Here is a tiny trained network, its code and every weight. The questions are about switching its units off for an input and a class, where a switched-off unit gives its printed mean instead of its output.

import numpy as np


def w(rows, s, z=0):
    codes = np.array(rows[::2]) - 128.0
    scale = np.full(codes.shape[1], s)
    scale[-1] = z or s
    return codes * scale


def f(y):
    return np.maximum(y, 0)


def log_softmax(a):
    a = a - a.max(-1, keepdims=True)
    return a - np.log(np.exp(a).sum(-1, keepdims=True))


def net(x, mask):
    res = np.array(x, float).reshape(1, 5) / 4 @ E
    y = f(res @ A[0][:, :-1].T + A[0][:, -1])
    res = res + np.where(mask, y, B[0][:, -1]) @ B[0][:, :-1]
    return log_softmax(res[-1] @ U[:, :-1].T + U[:, -1])


A, B = {}, {}
E = w([
[208,77,96,173,132,2],'x0',
[12,91,34,102,122,10],'x1',
[217,214,228,48,124,124],'x2',
[223,143,46,94,24,37],'x3',
[102,110,181,54,24,93],'x4',
],0.0073)
A[0] = w([
[184,126,110,133,182,116,192],'n0',
[117,178,193,73,122,144,172],'n1',
[117,123,85,64,79,38,252],'n2',
[12,137,119,210,125,172,197],'n3',
[123,102,184,73,168,208,209],'n4',
[128,198,210,169,177,200,189],'n5',
],0.011,0.0032)
B[0] = w([
[253,81,119,100,203,96,177],'n0',
[140,150,159,144,114,159,203],'n1',
[131,56,141,60,91,167,253],'n2',
[42,115,130,64,195,161,221],'n3',
[113,218,155,168,152,205,215],'n4',
[191,195,176,146,164,151,239],'n5',
],0.012)
U = w([
[123,174,169,185,152,180,5],'0',
[41,104,76,127,211,155,106],'1',
[164,86,112,173,217,98,166],'2',
[152,67,115,108,11,166,239],'3',
],0.012,0.0017)

Each question gives the input, the list of numbers given to net, and the class t.
The units are the neurons (one row each of A and B). Each row of codes is followed by its name. A weight is (code - 128) times the scale printed after its matrix; where a second scale follows, it is the last column's (A, B and U).
mask holds one flag per neuron, in row order. A switched-off neuron (its flag False) gives its mean, the last column of its row in B, instead of its output. The means were averaged over made-up inputs and are rounded, as every weight is.
A unit's drop is (log p(t) with every unit on - log p(t) with that unit switched off) / (log p(t) with every unit on - log p(t) with every unit switched off).
The circuit of an input: a set's keep is (log p(t) with only the set's units on - log p(t) with every unit switched off) / (log p(t) with every unit on - log p(t) with every unit switched off). Starting from all 6 units, units are removed one at a time, each time the one whose removal leaves the highest keep (on an exact tie, the one counted first), for as long as the keep stays at least 0.8.
circuit, biggest first: the units of the circuit, biggest drop first
k most important neurons: the k neurons with the biggest drops, biggest first
drop when u is switched off: that unit's drop, to one decimal
input [5,-5,1,0,3], class 2: circuit, biggest first : (n2; n4; n0)
input [-7,8,-2,7,-2], class 3: circuit, biggest first : (n2)
input [-1,4,3,0,-8], class 2: 2 most important neurons : (n0; n4)
input [6,-5,-6,-3,3], class 2: 3 most important neurons : (n2; n4; n3)
input [-8,-1,-3,4,-1], class 1: circuit, biggest first : (n3; n5)
input [1,-3,7,5,-8], class 2: 2 most important neurons : (n0; n4)
input [7,6,-3,-5,7], class 3: 2 most important neurons : (n2; n4)
input [4,-1,1,5,-2], class 3: 4 most important neurons : (n5; n2; n3; n4)
input [3,0,8,6,-3], class 3: 2 most important neurons : (n2; n5)
input [6,-8,0,8,-3], class 2: 2 most important neurons : (n0; n2)
input [5,-4,4,1,3], class 3: 2 most important neurons : (n4; n5)
input [3,7,5,0,0], class 3: drop when n2 is switched off : 0.1
input [4,-8,-3,6,-5], class 2: drop when n0 is switched off : 0.1
input [2,-1,-7,4,1], class 3: drop when n3 is switched off : 0.1
input [8,5,2,6,0], class 3: drop when n2 is switched off : 0.5
input [5,3,-7,3,-1], class 3: most important neuron : (n2)
